Below are the code and all the weights of a small trained network. Each question names an input and a class and asks about switching units off, where a switched-off unit gives its printed mean instead of its output.

import numpy as np


def w(rows, s, z=0):
    codes = np.array(rows[::2]) - 128.0
    scale = np.full(codes.shape[1], s)
    scale[-1] = z or s
    return codes * scale


def norm(h):
    return h / np.sqrt((h * h).mean(-1, keepdims=True) + 1e-5)


def f(y):
    return y / 2 * (1 + np.tanh(0.7978845608 * (y + 0.044715 * y**3)))


def log_softmax(a):
    a = a - a.max(-1, keepdims=True)
    return a - np.log(np.exp(a).sum(-1, keepdims=True))


def net(x, mask):
    res = np.array(x, float).reshape(1, 5) / 4 @ E
    u = 0
    for l in range(4):
        y = f(norm(res) @ A[l][:, :-1].T + A[l][:, -1])
        res = res + np.where(mask[u : u + 3], y, B[l][:, -1]) @ B[l][:, :-1]
        u += 3
    return log_softmax(norm(res)[-1] @ U[:, :-1].T + U[:, -1])


A, B = {}, {}
E = w([
[138,66,123,108,148,116,151,138,140,148,112],'x0',
[128,147,155,92,114,131,138,118,122,134,101],'x1',
[179,70,178,179,123,174,113,41,158,137,127],'x2',
[146,115,123,145,143,127,106,148,45,103,1],'x3',
[206,131,122,90,145,118,69,66,136,190,145],'x4',
],0.0094)
A[0] = w([
[164,97,165,206,216,183,151,39,58,82,56,2],'L0N0',
[138,122,10,44,201,144,14,57,114,87,50,65],'L0N1',
[178,138,94,115,141,195,140,162,3,104,148,77],'L0N2',
],0.0049,0.0033)
B[0] = w([
[183,187,93,92,148,164,147,146,151,26,201,254],'L0N0',
[125,183,130,190,196,133,107,244,186,149,164,232],'L0N1',
[100,117,136,170,176,101,166,140,182,138,120,142],'L0N2',
],0.011,0.0027)
A[1] = w([
[98,121,86,115,59,117,193,150,147,96,195,195],'L1N0',
[187,162,71,50,202,71,79,121,112,74,163,101],'L1N1',
[101,69,199,181,103,253,143,91,162,135,172,7],'L1N2',
],0.0055,0.0017)
B[1] = w([
[206,129,160,23,197,145,159,191,194,39,150,253],'L1N0',
[92,77,161,96,76,189,50,214,36,216,223,229],'L1N1',
[63,185,254,184,53,92,184,160,130,211,25,223],'L1N2',
],0.0082,0.0037)
A[2] = w([
[254,143,114,108,150,197,135,102,182,4,102,250],'L2N0',
[114,151,59,133,145,136,198,187,96,30,104,114],'L2N1',
[159,127,196,160,206,109,101,53,126,167,178,188],'L2N2',
],0.0053,0.0014)
B[2] = w([
[118,140,68,71,211,129,211,123,132,113,152,253],'L2N0',
[88,74,116,125,95,110,116,46,149,86,102,239],'L2N1',
[146,105,171,130,140,119,40,8,98,134,166,192],'L2N2',
],0.011,0.0043)
A[3] = w([
[56,113,253,225,212,98,64,206,153,161,46,128],'L3N0',
[42,40,62,151,131,108,49,100,115,112,46,73],'L3N1',
[167,120,227,157,80,171,251,164,154,87,130,7],'L3N2',
],0.0052,0.002)
B[3] = w([
[97,177,191,221,101,105,117,196,222,126,95,237],'L3N0',
[117,176,88,220,36,119,17,51,152,87,41,159],'L3N1',
[81,164,157,236,107,255,148,242,123,167,132,251],'L3N2',
],0.0091,0.0026)
U = w([
[87,118,71,72,164,127,254,134,159,36,131,118],'0',
[117,176,173,237,138,145,137,242,174,203,87,212],'1',
[205,136,57,55,191,138,78,130,85,190,201,228],'2',
[183,84,195,159,47,72,107,15,142,185,119,41],'3',
[92,129,59,174,77,41,93,80,138,67,13,6],'4',
],0.0097,0.0023)

Each question gives the input, the list of numbers given to net, and the class t.
The units are the neurons (one row each of A and B). Each row of codes is followed by its name. A weight is (code - 128) times the scale printed after its matrix; where a second scale follows, it is the last column's (A, B and U).
mask holds one flag per neuron, layer by layer. A switched-off neuron (its flag False) gives its mean, the last column of its row in B, instead of its output. The means were averaged over made-up inputs and are rounded, as every weight is.
A unit's drop is (log p(t) with every unit on - log p(t) with that unit switched off) / (log p(t) with every unit on - log p(t) with every unit switched off).
The circuit of an input: a set's keep is (log p(t) with only the set's units on - log p(t) with every unit switched off) / (log p(t) with every unit on - log p(t) with every unit switched off). Starting from all 12 units, units are removed one at a time, each time the one whose removal leaves the highest keep (on an exact tie, the one counted first), for as long as the keep stays at least 0.8.
circuit, biggest first: the units of the circuit, biggest drop first
most important unit: the unit with the biggest drop
top k neurons: the k neurons with the biggest drops, biggest first
top k neurons in layer l: the k neurons of layer l with the biggest drops, biggest first
drop of u: that unit's drop, to one decimal
input [6,-2,2,-3,8], class 3: circuit, biggest first => (L0N0; L2N0)
input [3,7,-5,3,-1], class 4: top 2 neurons => (L1N2; L2N1)
input [-3,-7,1,-6,4], class 3: circuit, biggest first => (L0N0; L2N0; L0N1)
input [7,-4,-6,1,-4], class 4: circuit, biggest first => (L2N1; L3N1)
input [2,1,-6,3,8], class 1: circuit, biggest first => (L0N1)
input [-5,-6,3,4,-7], class 0: circuit, biggest first => (L0N0; L2N0)
input [6,-7,2,-6,1], class 3: top 2 neurons => (L2N2; L0N0)
input [2,2,1,-3,-4], class 1: top 3 neurons => (L1N2; L0N0; L3N2)
input [8,8,4,-7,-2], class 1: circuit, biggest first => (L1N2; L3N2)
input [-8,5,2,-8,1], class 3: top 3 neurons => (L0N0; L2N2; L1N2)
input [-8,3,2,1,-5], class 0: circuit, biggest first => (L1N1; L2N0)
input [1,-6,1,2,0], class 0: top 3 neurons => (L0N0; L2N0; L2N2)
input [-8,3,-6,3,-6], class 4: circuit, biggest first => (L2N1; L0N0; L3N1)
input [1,2,3,7,3], class 2: top 3 neurons => (L0N0; L1N1; L1N2)
input [-7,0,-5,1,-6], class 4: top 4 neurons => (L2N1; L0N0; L3N1; L2N0)
input [7,8,-8,5,8], class 1: most important unit => L0N1
input [6,6,0,4,-4], class 4: top 2 neurons => (L2N1; L1N0)
input [7,-7,4,0,1], class 3: top 2 neurons => (L2N2; L1N0)
input [2,-1,0,7,-2], class 4: top 2 neurons => (L2N1; L1N0)
input [-8,4,7,2,8], class 2: circuit, biggest first => (L2N0)
input [2,1,8,-3,0], class 1: top 3 neurons => (L1N2; L3N2; L2N1)
input [-4,-5,-3,2,7], class 1: top 2 neurons => (L0N1; L3N0)
input [2,0,3,-7,-7], class 1: top 2 neurons => (L1N2; L0N0)
input [2,6,-7,-3,1], class 2: top 2 neurons in layer 2 => (L2N0; L2N1)
input [8,2,-4,7,4], class 1: top 2 neurons => (L0N1; L3N0)
input [-1,-6,2,-5,1], class 3: top 4 neurons => (L2N2; L0N0; L0N1; L1N2)
input [5,7,8,-8,-4], class 1: most important unit => L1N2
input [2,1,4,5,-5], class 0: drop of L2N0 => 0.1
input [2,-4,5,1,-5], class 0: drop of L0N0 => 4.7
input [-3,0,2,-4,2], class 3: drop of L0N0 => 0.3
